Each name stands for a flat space through zero: a line, a plane or more. A row that begins with a name and a colon came from that space; any other row is followed by the name of the space it lies nearest, among the names in its block.
q428-q439: [-149 -175  -68 -373 -356    6  -74 -184 -314   38 -129   84 -123   63
  220 -151   39   57   90  313  184  -71  106  301  133  162 -320 -378
  -91]
q638-q705: [  54  198  123  -85  181   -3  -27   53  -11  -82  153   51   83   36
  -98   -7   17  108   29  129 -147   90   97 -199   44  -55 -113  197
  -56]
q880-q485: [ 182  168   49  -35    0  211 -277 -221  100  -49  235  198 -215 -297
  403  226   18  252  -39  379  -45 -140  138 -114   64  135  114   25
 -203]
q880-q485: [ -78 -248   77 -761 -164   20  104  -35 -371 -184  -98   84  -53  -32
  357  -64   24 -143  258  274  204 -163  210  426  202   63 -449 -215
 -335]
q388-q736: [ 114 -106  -62  154  138  -28  -24   18   15  -28   55   71    5  -52
 -126   94  -87  -27  -59 -156  -45  -48 -141 -121 -122  -73  159  134
  109]
q428-q439: [ 204  335 -152  241 -289  194 -286 -261 -230  144  191  384    1   80
  -25   57    4  138  -45  249  147  -81  -92 -404 -158  114  187 -135
  288]
q388-q736: [ -13 -234 -123 -141 -152  -53   12  -16 -238   -4 -130   59    3   86
   34  -47  -65 -114   19  -54  138  -90 -117  181  -59  -30  -58 -158
   22]
q428-q439: [   8   21  -63  210  -94   -2 -136    8   65  -58 -113  -92 -238  102
  299   30    6   69 -184   38  -69  -40   -5  345    2   42  -39   12
 -159]
q388-q736: [ 342  347  333 -133  289  292   -2   68  171 -148  381  324   -3 -322
   58  118  -98   35  250  259 -208   64  278 -379  161  -93   -1  405
 -252]
q428-q439: [ -11  195   67  358 -151  139 -101  -96  283    5    7 -194 -377  -26
  277  110  217  104  -11  211  -50   45  280  166  144  302 -216  -29
   14]
q428-q439: [  24  -79  139 -620  390  -75  -13   37 -114 -274  147  202   87 -196
  233   20 -149  134  -45  144 -166 -160   46  136   98 -178   17  261
 -507]
q428-q439: [  37  236  120 -158  378  -51   51  -49   15 -178  288  194   75  -35
  -34   50   62   94  -15   67 -154 -113  140 -129   41   65  -27  345
    5]
q143-q158: [ 135   53  112   63  360   29   86   45  111 -212  171  280 -132 -134
   24   16 -139  -37  -45 -109 -204 -135   71  137   47  -32   89  446
 -129]
q388-q736: [  10  181   37   -9 -134  102  -17  -78  153   90   57 -154   22  -69
  206  142  199    1  105  144  103    9  137 -131   42  157  -20 -166
   56]
q880-q485: [-297 -266   45 -313  -84  -35  124   52 -116 -222 -316 -168 -269  -37
  317 -102    2  -89  -89  -17  127 -166  110  756  173   45 -177 -100
 -467]
q388-q736: [ 189  263   -1  277 -164  238 -153  -61    9  143  129  130   50  -88
 -160  104  -18   48   52  106   91   90  -55 -515 -103  -30  236  -59
  162]
q428-q439: [  63   -4  124  137  354   53 -224   71  234 -259   67  -80 -298 -281
  203  204 -110  294 -295   85 -286  -34   23  103   41 -127  178  366
 -492]
q388-q736: [  79 -107   42    2  223  -96   23   48   76   12  125    3   88  -31
 -229   11  -37   45   81  -35 -176  118    0 -235   -2  -60  -96  150
  142]
q143-q158: [ -46   20   33  230  120  -77  -18  160  294  -13  -93 -385  -29   26
   64  102   73   51 -135 -126 -146  130  -21   55  -17  -69   38   89
 -103]
q388-q736: [-178 -278  -41 -193  -29 -108  -56   62 -116 -148 -241 -236 -145   20
  198    9  -12   54 -161    6   33  -62  -49  417   28  -62 -108  -95
 -333]
q143-q158: [ -25 -196   47 -384  271 -130  228   65  -43 -112   51   57  189  -92
  -38    4  -42 -165  108 -179    4 -124  -14   65   11  -74    8  122
  -39]
q428-q439: [ 111 -259  -22 -123  321 -201  191  -52   39  -33  205  212   69  -11
 -138  -14  -29 -126  175 -156 -162  -93   41    0   14   98 -193  219
  338]
q143-q158: [ -33   87  168  173  170  -34   20  237  378  -78  -88 -362 -121   11
  162    9   33   68  -77  -31 -283  207  137  218  134  -89 -125  209
 -308]
q638-q705: [ 123  306   62  259 -214  199    6  -95  115  -38   68   95 -321   89
  344   37  164 -100  122  188   23  -66  307  258  137  313 -277   34
   79]
q388-q736: [ 146  387  -44  454 -239  155   77 -115  242  286  155  -27  110   87
  -85  112  251 -173  211  -46  151   72   89 -428  -80  266   67 -145
  602]
q638-q705: [-356  -85  -47    7  162 -141  -65  -70  -33 -160 -143 -130 -170  -46
   -8  -43   11  241 -415  -75  -15 -158  -77  335   -2   32  199   60
 -256]
q428-q439: [  83  246  -35  222 -134  125 -195  -24  -49    3   11   53  -70   66
   71   53   -9  110 -137  116   20    9  -54  -99  -75  -28  131    0
  -62]
q428-q439: [-294  137   79   54  108  -63    9   70   82 -168 -147 -295 -139   55
   66  -22  124  137 -269  -23  -39  -15   81  304   71   32    2   98
 -288]
q638-q705: [-131 -163   26  129  139 -100   35  113  177 -116 -179 -106 -244   -6
  147 -121 -121   46 -217 -149 -204   -8   -1  536   97  -60    8  174
 -312]
q388-q736: [   0  -62   46  245  430 -180   43  107  236  -68   99  -61   -1   -8
 -279   -8  -64  108 -141 -214 -326   95  -47  -80  -25  -84   49  377
   84]
q143-q158: [ -98  232  201  -55  132   69  155   30  312   45   97 -158   96 -173
  -14   16  141    9  114   24  -40   96  213 -160  146   73   45   54
  -48]
q638-q705: [ -50   95  -44 -123   31  -51 -109 -144 -118  119  154   71  232  -11
 -245    4   56  202  -17  136   34   42  -70 -462  -74   12  101 -105
  198]
q388-q736: [ 130  -86   -4  182 -277  138 -100  163  -12 -124 -236 -271 -309   94
  353  160   35 -149   25   59   78   39   50  346    8  -27 -255  -83
 -234]
q428-q439: [ 192  109   41  237  310   84 -168  -79  190  -82  269  167 -101 -262
  -38  221  -68  199 -137   31 -182  -71  -28 -316  -70  -15  291  312
   -5]
q880-q485: [ 105  341 -213  199 -426  185 -188 -404 -157  226  167  356  -28   72
  185   65  148   46    2  231  291 -221  -12 -215 -118  344  185 -319
  422]
q880-q485: [ 155   -9 -232  530 -159   64 -277 -184   54  236   81   33  -25  -53
 -202  194   -3  145 -140  -37   71   18 -261 -491 -259   52  350 -155
  430]
q143-q158: [  12    0 -145  102 -499  122 -216 -204 -360  113  -79  155 -195  189
  -15  -89   43   71   55  310  209   19   22   -5   -9  178 -269 -349
  204]
q880-q485: [-122 -481 -114 -234  206 -174   32   29  -67 -290 -205  -68 -218 -135
  374  112 -123  -65 -275 -241   21 -359 -159  693  -43  -65  145   94
 -400]
q880-q485: [-129 -414    8 -133  220 -153   32  119  -39 -177 -183   35 -181  -83
    4 -166 -269   55 -193 -156 -188  -48 -102  498   74 -193   12  179
 -391]
q143-q158: [-246 -399    5 -267  109 -175  386   21 -109  -54 -134   29   30  -15
 -256 -207  -28 -276  145 -303  109 -109   34  339   90   72 -159  -15
  140]
q143-q158: [   7  147   38  316  139   48   87  110  243  -60   -6 -230   -5  -62
  -53  197  103 -110  -90 -249   30  -23  -30  -93  -96   -7  238  159
   51]
q880-q485: [-186  132  228 -173   62   78   71   91   56 -259 -112  -66 -294  -41
  300 -126   18   56  -69  162  -96  -30  299  561  278   45 -229  167
 -547]
q880-q485: [  70  332  168   81   51  213   63   -3  201  -66  124   90  -91 -162
  169   66   50  -42   54   66   -5  -52  198   -9  104   80  113  159
 -143]
q143-q158: [ -50   54   26 -110    1    5 -108 -205    4   82  144  223  -63  -87
   25 -130  -20  249   -2  267 -109    7  120  -48  130  133  -60  -40
    3]
q388-q736: [-139   72 -204  417 -286  -86   17  -85   82  256 -142 -228   44  259
 -114  -38  188  -60  -84 -172  149   52 -112  -23 -130  186   59 -279
  456]
q388-q736: [  30 -117  112 -400   69   53   62   13 -113 -144   47   47   -3 -160
  116   70   -2  -63  168  128   62  -76  127   39   98  -14 -158   11
 -199]
q638-q705: [ 29  80  36  -8   7  73 -37 -42  39  18  60  98 -11 -97  36  -3 -38  56
  -5  67 -15 -12  23 -64  27  -3 103  18 -67]
q143-q158: [ 108  -24   48   20  119  -19  -41   64   19 -153   45  -33 -136   39
  121   92   17    9    7   60 -129   -4   86  114   32    6 -215  177
  -82]
q638-q705: [-177 -331 -138 -233 -320 -111  -21 -105 -192  238 -181  -91  103   70
 -105 -176    1   31  107   88  156  104  -83    7   23   33 -164 -466
  148]
q638-q705: [ -37 -101   33 -373  149 -137  148   57 -117  -50   32   49  215   49
  -55  -81  -22  -85  107  -51  -19  -24    2   24   26  -75 -113   41
  -19]
q143-q158: [ -57   29   14  152   93   -9   56   39  148   12  -28  -32  -10  -54
  -59  -29  -39   -4  -99 -153  -49   -1  -43   44  -10  -33  190   90
  -30]
q428-q439: [-228   99   39 -343   62  -94   52  -51  -83 -140  -43  -37    3   60
  266  -72  103   74 -121   95   29 -159  110  359  103   88  -69   -7
 -265]
q880-q485: [  -5  144   18 -115  145  -52   70  -27  277   51  110 -170  195 -103
  258  177  163  -14    1  -58    0  -84   30  -89  -20   68  194  -10
    8]
q143-q158: [  31 -102  104  -28  132  -36  217  185  104  -11  -44   45   55    1
 -130 -165 -143 -178  133 -191 -132  107   30  130   86 -137  -70  167
  -57]
q638-q705: [ -25  -18   45 -441 -161   54  175  -51 -225  -94  -22  109   10   39
  259  -32   99 -235  247  116  224 -171  187  275  117  143 -284 -146
  -59]
q638-q705: [  17    8  106 -228  284  108  100  140  -66 -293    2   62   60 -278
   48  183 -126 -130 -115 -203  117 -237 -107   30  -80 -235  419  255
 -417]
q880-q485: [-281 -259    8 -315  183 -286  383  192  135   46 -214 -244  300   60
  -53 -211  -29 -230   16 -414  -16    8  -91  349   45 -133   69  -32
  -80]
q638-q705: [ -10   78  -16  -11  318  -13  -16  -49   74  -85  135  143  116 -227
  -41  125  -90   91 -236 -174  -18 -205 -173 -155 -130 -103  539  213
 -109]
q638-q705: [ 172   78  -26  212 -357  229 -244  -39  -43   82  -37  -69 -174  -13
  134  144   41   52   76  260  112  110   32 -176  -24   34  -93 -217
    0]
q880-q485: [ -84   13  -47   65 -102    1  -65 -117  163  215   -1  -56   52  -96
   15  -39   24  135  -37   50    3   64  -30 -125   17   61  172 -197
   72]
[ -44    1  -90 -178  111 -228   72  -31 -180 -128   55  -82  109  288
   57   78  211  -73    0  -34   34 -140   27  109  -74  143 -293   44
  231] : q638-q705
[ 370  430   70  -96    4  304 -207 -175 -200 -138  384  500  -24 -131
  201  227   -6   67  100  363   70 -198  114 -387  -46   63   93  172
  -33] : q143-q158
[-212  134  149  238   99  -21  239   62  212 -111  -85  -38 -283   99
  -21 -234   64  -73  -41 -117 -147   20  272  508  225  189 -226  239
  -51] : q638-q705
[  37   39  -95 -298 -523  167  -18 -120 -465  177  -62  189  202  116
  -76  -85   28 -165  279  209  420   -2  -42 -250  -54   25 -104 -478
  189] : q143-q158
[  25 -187  -97 -152 -312    7   49 -103  -78  280  -44   71  149   10
  -37 -116  -15 -114  259   54  154   77  -32 -120   17   57  -92 -380
  258] : q638-q705
[  99   17 -103  258  121  -22 -121  -13   39  -59   48   22  -48   -9
    9  162  -36   53 -207 -127  -41 -106 -168  -67 -168  -42  251  144
   51] : q143-q158
[ 140  -11   -5 -396 -103   78 -225  -56 -242  -32   79   86  101  -75
  215  127  -33  134   67  332   72  -23  -28 -207  -23 -108  -47 -155
 -221] : q638-q705
[ 226  -32   67 -302   13  100  127   58 -265  -57  101  525  110  -12
  -58 -193 -280 -210  241   10   -7  -54   -2   20   48 -171  -49  139
  -85] : q143-q158
[ -86   -4  -71   71  130 -129  100  -25   28    6   14    1   89   68
 -117  -20   36  -42  -96 -205    2  -88  -84   25  -78   42  127   69
  175] : q428-q439
[  21  343  165   69 -181  243   91  -35   39  114   83  229  -14  -36
 -117 -197   -8  -48  208  162   39  127  221 -144  165   80  -49  -19
   35] : q880-q485
[-365 -269   57 -263  455 -399  343  180   37 -242 -169 -129   20  157
  -85 -278  -52  -73 -187 -368 -228  -91   18  682  122  -60 -158  317
 -211] : q638-q705
[  84  106   26  119 -273  115  -27    8  -12  184   -5  -17   36   96
 -125  -77   40  -37  212  145   45  221   80 -236   42   31 -196 -181
  190] : q143-q158
[ 156  203  -17  211 -205  163  -62  -75  -13  183  116  105   80   17
 -177   38   48  -29  160   97  100  111    8 -440  -62   57   33 -121
  312] : q143-q158
[-221 -141 -135  -63 -119 -137  -63 -171 -314  -39  -93   84 -137  188
  -99 -155   45  118 -135   87   83 -106  -15  245    5  164 -205 -134
  119] : q428-q439
[ -68   42   99  119 -133  213  117   36   12  -97 -132   42 -251 -128
   39  -46  -36 -159   25  -56  147  -71  116  270  101   49   52   18
 -185] : q880-q485
[ -45 -308 -140 -263  180 -210  -99  -80 -478 -148   30  344   42  104
 -293 -144 -217  143 -164   -8  -53 -138 -220   36 -108 -132  -35  113
   16] : q428-q439
[-151 -231  -82   88   37 -125  -15  106  -69  -58 -202 -272  -11   56
 -180   36  -13    9 -177 -196   45   27 -182   71 -111 -120   66  -35
  -39] : q638-q705
[  20   99   18   -6  472 -146   69   10  176 -115  191  162  125  -82
    4   32  -81   71 -204 -213 -223 -161  -87    8  -62  -73  329  388
  -57] : q638-q705
[-426 -531 -225 -253   -6 -299  231 -140 -214   97 -246   13  122   -7
 -282 -244  -69  -96 -134 -368  222 -210 -250  327  -65   53  197 -273
  191] : q143-q158

Each name stands for a flat space through zero: a line, a plane or more. A row that begins with a name and a colon came from that space; any other row is followed by the name of the space it lies nearest, among the names in its block.
q36_q547: [ 139  115 -144   19   51   70  -36  -77   33 -252   -4 -163  -76  295
  -96  -49   96  375  334   84   66 -179   82  185 -239  -18  280  -79
 -125]
q507_q291: [ 212  120   32  356 -275    7  -15 -160  -83 -105   21  -91  179  193
   56  -10 -224  254 -106 -319   59  132 -172  -59  -15   64   81  -45
  226]
q469_q603: [ 271   24 -170    8 -209  -72   71  -36 -298 -347   74   39   43 -140
 -114  100  129 -241  306 -248  139  -24  251  236  -26 -145 -140 -247
  -63]
q499_q338: [ 296 -173 -344 -126  -88   14  -99   97  -64 -193  152  -44   46    7
 -335 -104  197 -366  133   61  122   26  258   97 -184  146 -453  -91
    5]
q830_q319: [  23  156  175   61 -172  110  146  -59  -27  -92  -61  169  -48   30
  104  225    0  506  385 -120   19 -109  -28   33  -29 -144  313 -219
   18]
q469_q603: [ 104  140 -218   46  161   10   35  -52   42  -38  -10 -221 -119 -148
   10 -197  -13 -405  -96  151   89 -244  187  177  211 -206  -21   -9
  -49]
q469_q603: [ 105    3 -153 -118  -63  231  -46  315  234  118   15   52  -30  -93
   52 -236  -72   68    8  135   40  -68  -84  -53   80  281   25   31
  176]
q499_q338: [-185 -239  -91   23   62  -45 -107   52 -146 -147  131  -46  -98  130
 -111   40   84 -156 -267  -81  -53  204 -116   85  -78   38 -223   -7
  -46]
q36_q547: [ -49  309  233   52  116  246  166 -151  422  260 -147  -69 -234 -129
  201   28  127  374  441  473  -36 -299   71 -169  205 -200  269  -76
  -12]
q507_q291: [-181 -100  229   43   55  -41    7  -64   65  127  154   23  -76  -26
  -24   42  -42 -166 -302   55 -127  261 -133 -102  -25  -28 -267   26
   20]
q499_q338: [ 147   39 -139   24 -142  304   42   90   84 -213   16    7 -190  260
 -125   66   99  575  350   20  123 -226   21   94 -178  -22  111 -323
  135]
q499_q338: [ -74   -6  225    1  -13   29  -43   98  141  103  144   10  -18   26
  103 -142 -216   79 -300  -34 -113  270 -288  -75  -80  189   23   85
   97]
q499_q338: [  81    5 -175    6   -6  -82  159   37 -128   63   53  137   88  -39
 -202   -4 -308 -304 -433 -212  123 -199  166  152   34 -252 -237  -62
  136]
q830_q319: [  66 -173 -479  -21  -50   83  -35  169 -140 -103  -65  -30  -44 -198
 -121   10  297 -406  124   33  150 -168  239   56  277   -2 -364  -95
   44]
q469_q603: [ 102  -98 -207 -122  -76  209 -259  244   37  -48 -306  -48   77  288
  120 -106   42  526  160  -18   94 -223 -164 -138  -54  394  457   65
  177]
q499_q338: [ -99   12  211  -15   85  -38  -42 -108  156   42  145   -6  -35   28
    9  -14   82   40  128  227 -161  247  -91  -38 -153  106   19  119
 -182]
q36_q547: [ 211  105 -458  322 -352  122    6  111 -277 -255 -240   28  240  250
   81   65 -149  592  171 -517  237 -274  -82  106  167   94  403  -89
  250]
q469_q603: [-172  -69 -124  138   85 -187  -43   -4 -169   11  -11  -94  116   18
   39  -39  -90 -200 -360 -193  -34  135  -96   33  135   20  -63  205
  -48]
q499_q338: [ 156   21   69  -97  -56   50 -140  -53   34  -39 -163   46  123  269
   21   12  -38  396  214   31   23 -135  -45  -72 -240  164  414   36
   22]
q830_q319: [-339   95  208   80  330 -134   77 -168  175  279   51 -118 -123 -218
  152  -61  -23 -356 -274  291 -184  107  -48  -44  248 -189  -57  240
 -203]
q830_q319: [ 212  181 -365  139 -314  171  137  150  -63  -83 -148  187  151 -197
  104   73   74  276  583 -139  167 -257  128   73  312   61  214  -91
   80]
q499_q338: [ 191   43 -284  169  -63  -25   11  -90  -68 -143  119  -48   93  110
 -193  -68  -75 -148  -41  -53   90  -47  116  177  -49  -40 -127   -7
    3]
q469_q603: [ 381   58 -472  -29 -297  190   89  334   31  -32   40  172  167 -146
 -144 -165 -101    1  199 -125  221 -202  172   95   98  199 -159  -96
  240]
q36_q547: [ 117    7 -212  -51 -241  -59   85  239 -196  -82  -18  219  238 -167
    4   36  -31   73  228 -332   88   31   64   77   65  157    3    8
   19]
q830_q319: [-128  245  121  131  259 -117  260 -321   46  182 -115 -156 -139 -181
   37  103   -1 -221  -69  157   21 -308  276   22  266 -581  -56  -47
 -114]
q830_q319: [-122  205   55   64   19   40  250   58  -44 -101  -39  -50 -174   -4
   98  102  -17  473  174 -205   51 -161   18  145   58 -279  193 -206
  -30]
q36_q547: [ 156    8 -274  112 -243  143  -98  151  -84 -252  -80  -28  108  234
   31   -8   90  560  382 -205  101  -19 -109   36  -67  296  269  -47
   81]
q36_q547: [  20  -22  -55  164    1  189 -205 -140   83 -298   28 -318 -251  158
   83  -17  426  175  446  274  -40  110  -94    8  -12  125  114 -106
 -118]
q469_q603: [ 133 -173 -582  -21   -6 -213  -52  155 -493 -333  -56 -121  148   43
 -222  -58   -7 -449 -285 -455  228 -164  243  311   46  -86 -233  -31
   -8]
q830_q319: [ -80  240  220   81  264  -23  -62 -301  250   88 -179 -341  -79  140
  207  -75  159  332  317  370 -100  -95  -14 -128   -8  -36  439  182
 -225]
q469_q603: [-264  -87  245 -109  -45  -94  214  265  -90  125  197  254  -40 -174
    2   85 -254    2 -433 -359  -83  273 -168   19  -25  -72 -282  -75
   96]
q469_q603: [-155  120  228  120  265  -43   36 -375  215  110   32 -193 -158  102
  -26   60  148   24  104  404 -126   -7   67  -61  -55 -232    9   67
 -216]
q507_q291: [ 360    7  167 -128 -156  -54 -234  -98   34  -62   14   88  291  228
  -26 -132 -194   89   79   -4  -22  128  -93  -62 -406  352  317  135
   26]
q499_q338: [ 203  161 -142   56 -110   86  261   69   89   -3  251  171   -2   17
 -265  -61 -307   49 -109  -92  112 -141  143  229 -130 -184 -207 -179
  131]
q36_q547: [ -27 -216 -238  -83   11 -126  -78   54 -315 -280   21   18   37  199
 -221  115  119  -53  -28 -223   62    5   93  190 -205  -15 -107  -58
 -110]
q36_q547: [-238  154  288    3  203  104  148 -156  298  168   72   32 -278 -112
   87   91  120  121  224  426 -152  -41    2  -13   58 -229   99  -32
 -186]
q469_q603: [  96 -196  -63 -111 -203  -32 -125  281 -101  -96  129   80  175   94
  -90  -95  -65   98 -107 -288    3  325 -164  -49 -234  411 -177   43
  124]
q36_q547: [ 136  -96 -295  -73 -128   51  -85  257  -98   54 -154   69  153 -176
   66 -122  -65 -255 -134 -143  126 -131   24  -52  250  187  -42   59
  199]
q36_q547: [-114  236   79  134  -72   68  240   16  116  193  -66  229   77  -16
  122  119 -209  524  149  -73  -19 -140  -77  -18  122  -96  304   34
   38]
q499_q338: [ 290  148  -83  -45 -198   72  -28   43   -6  -79 -192   36  177   -9
  107  -24   48  329  503  -63  110 -176   83  -42   -7  169  354  -20
   38]
q507_q291: [  14  -99  -23  148   13  -14  -86 -359 -176 -212    7  -62 -154  -81
  -48  222  317 -525  147  187   -5  -27  164   85  139 -292 -157 -167
 -143]
q507_q291: [ 346   48 -188  -75 -379  280   37  436   43  -97   46  189   90   83
  -21 -170 -306  478   20 -343  183  -99 -136   51 -122  301  119 -209
  404]
q507_q291: [ 161 -125  -32 -306 -287  100 -181  432 -148 -104 -321  113  203   57
  212  -10   76  600  364 -361  107  -33 -152 -200  -99  498  403  -30
  196]
q507_q291: [ 130  -52 -122  114 -253  207   40  141   37  -86  172   53  -95 -139
  -50   -8   78  -71   85  -44   58  128  -34   -8  113   86 -339 -218
  202]
q830_q319: [ -39 -283  225 -226  103 -234 -270  -26 -210  -58  -99 -166   89  209
  -27  -15   24 -161 -373 -181  -48  218  -97 -167 -297  156  -70   91
    6]
q499_q338: [ 228  257 -260  256 -130   92  134 -115  -17 -161  -14    0   77  205
  -81    7 -161  376  218 -115  149 -294   99  216  -18 -149  272 -103
   47]
q830_q319: [ 376  435   39  186 -379  299  133  -12  221   78 -255  179  214   95
  252   11 -244  945  617  -81  139 -362  -73 -122   73  126  730  -90
  265]
q507_q291: [ -93   34  271   87  120 -157  -70 -169   49  122  -27 -187   93  233
   61  -68 -183  168 -336  -67  -95  172 -182 -158 -156   46   99  184
   15]
q507_q291: [ -15 -192  106 -315   76   29 -227  114  -95  -61 -231    4  -52  139
   87   13   54   71  -70  -13   14 -139  -73  -75 -150  111  295  -31
   39]
q499_q338: [ 143   -4 -160   42   73   16  -17  -77   19   56  -47 -114   10  121
 -155 -100 -154 -213 -339   35  117 -245  128   13    0 -143 -136  -26
  157]
q36_q547: [-233    8  123  139  326 -113  -39 -374   62  119 -100 -267 -141   62
   20   77  172 -236 -136  318  -93  -69   77  -93  121 -288  -49  114
 -178]
q830_q319: [  15   52  -40   14   41    4   96   94   87   42  149  -43  -27   72
 -118 -135 -198   57 -255  -67   22   21  -17   75 -105  -22 -152   -9
   77]
q830_q319: [-119 -150  110  -85  -93  149  -46  232   39  -20   85  107 -127   48
   41   24   -6  230  -93  -80  -54  175 -240  -60  -81  174  -42 -107
  135]
q36_q547: [  25   54 -309 -196  214  -31   49   25  -38 -119 -125  -21  -39  116
 -178   13  158  112  332  155  104 -421  326  242 -123 -160  202    1
 -249]
q469_q603: [ -41  -96  223 -101  163   -7 -170 -164  162   16   90 -129 -127   89
  -42  -48  171 -162   19  354 -133  172  -37  -93 -203   79  -66   62
 -136]
q469_q603: [ -82   67   -7   47  100  -11   67  -34   35  163 -138   -5   29   84
   23   10 -171  127 -222  -24   31 -214    1  -45   81 -137  121   60
   79]
q830_q319: [-198   60  135    9  -22   63  316  150  -39  -85  158   56 -263   11
  -78  173  -30  430  -11 -262   20   14  -12  132  -87 -301 -188 -335
   50]
q507_q291: [-203  -96   58  -88  275  -61  -52  -81    6   49 -102 -166 -142  165
  -56   39   97    4 -187  130  -31 -115   39  -41  -75 -151  -15   30
  -83]
q507_q291: [ 147 -119  147  -88  -74  -71 -247 -201 -243 -242 -220  -78   61  165
   80  146  186    9  205  -84   27  -25    9  -73 -160   36  283  -83
  -43]
q499_q338: [  60   82 -131  -37  -86   12  201  165  -82    8   -3  137   25 -146
  -43   23 -139   19  -25 -219  116 -176  127  118   98 -151  -71 -128
   95]
q830_q319: [ -42  352  394   69   61   87  115 -124  200   15 -175 -190 -115  269
  261   12 -110  964  290  -31  -29 -155 -165  -81 -159 -103  652  -77
   -1]
q36_q547: [  28   67  -84   80  170 -157   18 -225 -112  -41  -51 -161    9   34
  -66  -22  -61 -324 -208    7   50 -174  172  129   49 -281   -5   38
  -96]
q469_q603: [  40  120 -106   89 -123  112  201   44  118  227  -24  262   96 -156
  -30   75 -137   73   79   40   56 -193   92  -43  205  -87  -55  -13
  133]
q507_q291: [  38   48 -344   74  -38  195  102  187   -6  -53  -53   18 -106   33
  -46  -41  -95  139  -76  -88  158 -334   50  154  173 -122   33 -153
  173]
q507_q291: [-207  -62  109  -39  239 -147 -195 -168 -109   28 -293 -213  -27  -50
  265   33  200 -221  -29  125  -80  -49  -38 -115  206  -40  292  194
 -186]
[ 183  -96 -199 -110 -186  104    9  228   42  -42  136  154   80  -11
 -205  -46   49   52  180  -23   69   64   76    8 -146  231 -268  -72
   97] : q469_q603
[-137  -33  -16   64   72  -49   30 -127  -39   73  -16   85  -17 -124
    6  125   75 -273  -21  121  -49  -27   63   12  173 -153  -71   51
 -102] : q469_q603
[  77  -26  -66  -54  -50 -116   63   22  -94   23   84  137  129 -151
 -109    6  -69 -317  -70  -84   22   45  129   66    2  -30 -206   28
  -27] : q499_q338
[  66  271   24  395   -8   24  166 -529  160 -112  280   93  -20  237
 -227  186    2  193  399  321  -84   -4  114  238 -191 -292   97  -34
 -267] : q499_q338
[  59  -96 -291  -30  -42   87 -129  144 -226 -198 -321 -125    3  247
   42   33   61  322   13 -254  185 -339    3   21   40   25  283 -111
  153] : q499_q338
[-127   64  205  -16  -64  164   -3  130  139   49 -129   24  -59  168
  206   55    7  770  234  -44  -53   11 -258 -161  -69  176  392  -25
   81] : q469_q603
[ -98 -237  -36  -83  -72  -85  -21   91 -172 -183  289  235   10   69
 -236  128   41 -137  -65 -130  -79  314  -52  175 -268   85 -278  -43
 -124] : q499_q338
[-143  -97  -95   38   37  -68  129   38    0  120  230  143  -27 -257
 -156   37   15 -501 -210   70  -56  165   91   61  147 -105 -515   34
  -54] : q830_q319
[  -7  -39 -114   24 -126   15   84   71  -74   -7    2  195  109   87
 -124  145  -19  254  112 -145   42  -36   32   13  -67   18  -48  -40
   43] : q507_q291
[  44   25  240  -67  -92   -5   11  166   90   49  122  -16   49   94
   38 -142 -237  306 -206 -213  -41  253 -222  -95 -230  214   -8    3
  156] : q469_q603
[ -10  178  209   15   27   28  114   -6  218  186  111  110   22   21
   46 -101 -323  185 -164   52  -73   25 -126    7  -86   -7  164   78
   43] : q36_q547
[ -33  180  156  114  -40  -46  215 -115  -38    9   48   59  -50 -179
   79  112  -76  -12   56 -102   -7  -15   55   78  128 -282    9 -118
  -35] : q469_q603
[ -56 -136    6  -25  -10 -113  -32  -46 -180 -172  128  -27  -78 -224
  -26   91  274 -463  108   -5  -50  242   87   76   63  -51 -306  -68
 -173] : q36_q547
[  92  -32  -60    3  -72   59  -91   -4  -86 -120  -98  -42  -21   -6
   71   15   83  -41   95  -34   55  -76    2    4   67   21  107  -79
   46] : q507_q291
[ -32  -76 -208 -168  236 -158   98  -62 -255  -88  -41   49  -97  -60
 -230   86  -50 -567 -316  -39  118 -382  352  305   19 -481 -154 -119
 -120] : q36_q547
[ -70 -239 -139   68 -173  122 -240  231  -26    6  -44   21   89   47
  126  -56   71   77 -102  -93  -37  252 -312 -196  128  454  -32  125
  182] : q36_q547
[-120    5    4  -27  255  -61   22 -133   54   46    4 -115 -120   98
 -105   -5   16 -117 -157  185  -24 -133  105   68  -59 -214  -40   34
 -122] : q507_q291
[   6   68  131   16 -119   87  119   92   79  193  -11  178   21 -166
  106   11 -219   27 -163  -86    8  -33  -83  -97  154  -37   -8  -54
  206] : q36_q547
[ 126 -189   34 -124  -71  -72  -80 -114 -277 -179 -110   25    8  102
 -156  210  131 -163   -3 -157   99 -105  173  -15 -165 -161 -142 -224
   53] : q830_q319
